Below is a small trained network, with its code and all its weights. Each question gives an input and a class and asks what happens when units are switched off, that is, made to give their printed mean instead of their output.

import numpy as np


def w(rows, s, z=0):
    codes = np.array(rows[::2]) - 128.0
    scale = np.full(codes.shape[1], s)
    scale[-1] = z or s
    return codes * scale


def f(y):
    return np.maximum(y, 0)


def log_softmax(a):
    a = a - a.max(-1, keepdims=True)
    return a - np.log(np.exp(a).sum(-1, keepdims=True))


def net(x, mask):
    res = np.array(x, float).reshape(1, 5) / 4 @ E
    y = f(res @ A[0][:, :-1].T + A[0][:, -1])
    res = res + np.where(mask, y, B[0][:, -1]) @ B[0][:, :-1]
    return log_softmax(res[-1] @ U[:, :-1].T + U[:, -1])


A, B = {}, {}
E = w([
[140,203,167,209,175,104],'x0',
[129,193,16,83,153,67],'x1',
[108,146,165,147,1,56],'x2',
[60,207,132,114,100,210],'x3',
[59,75,60,198,145,111],'x4',
],0.012)
A[0] = w([
[128,90,162,159,114,182,40],'n1',
[159,212,147,251,178,120,124],'n2',
[68,103,102,187,146,113,80],'n3',
[101,141,158,109,76,81,14],'n4',
[93,117,134,96,211,176,50],'n5',
[111,142,141,130,82,81,27],'n6',
[119,132,105,98,156,59,84],'n7',
[139,167,54,126,128,105,47],'n8',
[131,141,103,96,147,114,38],'n9',
[29,71,85,191,146,120,24],'n10',
[215,95,155,100,149,66,39],'n11',
[117,78,174,144,127,151,65],'n12',
[37,180,131,120,119,165,114],'n13',
[146,181,61,103,111,117,102],'n14',
[95,131,172,115,47,45,35],'n15',
[253,179,181,47,114,152,11],'n16',
[97,58,98,77,111,150,46],'n17',
[103,154,104,77,151,75,35],'n18',
[129,70,91,33,78,167,113],'n19',
[172,107,134,96,225,172,38],'n20',
[44,198,114,107,94,197,3],'n21',
[180,85,125,130,151,72,8],'n22',
[168,100,129,122,174,131,116],'n23',
[143,110,104,111,181,166,14],'n24',
[125,85,170,131,116,154,44],'n25',
[114,83,191,173,145,148,85],'n26',
[136,91,166,153,114,162,57],'n27',
[155,46,104,172,147,59,69],'n28',
[72,167,141,103,159,178,31],'n29',
[109,79,91,121,104,142,78],'n30',
],0.014,0.0053)
B[0] = w([
[196,157,93,145,175,132,170],'n1',
[126,109,139,30,74,26,241],'n2',
[72,209,160,124,140,164,190],'n3',
[98,91,88,173,141,113,174],'n4',
[92,80,99,192,90,89,203],'n5',
[103,65,101,155,157,124,170],'n6',
[186,144,127,142,157,137,193],'n7',
[190,166,85,146,189,133,206],'n8',
[152,134,125,153,145,117,164],'n9',
[55,212,161,130,153,164,210],'n10',
[127,76,221,90,117,216,207],'n11',
[187,165,92,132,157,129,170],'n12',
[161,60,162,92,119,179,209],'n13',
[181,162,122,169,149,149,222],'n14',
[82,43,80,204,124,106,211],'n15',
[23,246,138,133,142,167,250],'n16',
[122,145,137,87,110,75,186],'n17',
[185,170,103,150,174,130,191],'n18',
[132,152,158,79,112,35,229],'n19',
[84,60,94,193,117,95,228],'n20',
[170,37,197,104,154,182,218],'n21',
[149,84,152,112,106,170,183],'n22',
[104,89,124,145,92,127,183],'n23',
[118,90,107,158,110,121,182],'n24',
[168,158,102,130,180,116,162],'n25',
[194,179,92,138,163,109,186],'n26',
[192,168,77,139,177,129,166],'n27',
[132,82,181,84,100,216,211],'n28',
[131,69,144,122,101,149,183],'n29',
[110,161,147,100,125,97,167],'n30',
],0.011,0.015)
U = w([
[182,72,184,90,116,203,118],'0',
[106,75,97,219,115,82,113],'1',
[248,176,103,147,166,118,97],'2',
[62,204,164,119,134,165,144],'3',
[159,131,157,34,104,7,111],'4',
[171,141,131,111,77,120,245],'5',
],0.013,0.012)

Each question gives the input, the list of numbers given to net, and the class t.
The units are the neurons (one row each of A and B). Each row of codes is followed by its name. A weight is (code - 128) times the scale printed after its matrix; where a second scale follows, it is the last column's (A, B and U).
mask holds one flag per neuron, in row order. A switched-off neuron (its flag False) gives its mean, the last column of its row in B, instead of its output. The means were averaged over made-up inputs and are rounded, as every weight is.
A unit's drop is (log p(t) with every unit on - log p(t) with that unit switched off) / (log p(t) with every unit on - log p(t) with every unit switched off).
The circuit of an input: a set's keep is (log p(t) with only the set's units on - log p(t) with every unit switched off) / (log p(t) with every unit on - log p(t) with every unit switched off). Starting from the 12 units with the biggest drops (on a tie, the unit counted first), units are removed one at a time, each time the one whose removal leaves the highest keep (on an exact tie, the one counted first), for as long as the keep stays at least 0.8.
circuit, biggest first: the units of the circuit, biggest drop first
top k neurons: the k neurons with the biggest drops, biggest first
drop when u is switched off: that unit's drop, to one decimal
input [-2,-3,4,-2,5], class 3: circuit, biggest first -> (n10)
input [7,2,-7,-5,8], class 3: top 2 neurons -> (n10; n3)
input [-1,4,-7,-1,-7], class 1: top 2 neurons -> (n20; n5)
input [0,-7,-3,3,-8], class 3: top 2 neurons -> (n16; n8)
input [-6,5,2,-7,-6], class 0: top 3 neurons -> (n11; n2; n22)
input [5,6,4,6,4], class 0: top 2 neurons -> (n21; n13)
input [-7,4,7,5,-3], class 1: top 4 neurons -> (n15; n2; n4; n6)
input [0,6,-6,6,-2], class 0: top 2 neurons -> (n21; n13)
input [4,5,6,5,3], class 1: top 3 neurons -> (n15; n11; n28)
input [-1,6,-2,6,-3], class 0: top 2 neurons -> (n21; n13)
input [-7,8,-4,-5,-1], class 2: top 4 neurons -> (n2; n8; n18; n14)
input [7,-7,-5,-2,0], class 2: top 4 neurons -> (n26; n1; n27; n19)
input [8,5,-6,2,-1], class 4: top 2 neurons -> (n2; n15)
input [6,-7,1,-4,5], class 2: circuit, biggest first -> (n26)
input [6,3,-6,-3,0], class 1: top 3 neurons -> (n20; n19; n5)
input [8,8,-4,-8,8], class 0: top 3 neurons -> (n28; n16; n22)
input [-2,5,-6,1,8], class 3: drop when n10 is switched off -> 1.9
input [3,3,-2,7,5], class 0: drop when n21 is switched off -> 0.2
input [-8,4,-2,1,-3], class 4: drop when n19 is switched off -> 0.2
input [-1,4,-3,3,-5], class 3: circuit, biggest first -> (n16)
input [7,1,0,1,3], class 4: drop when n2 is switched off -> 0.9
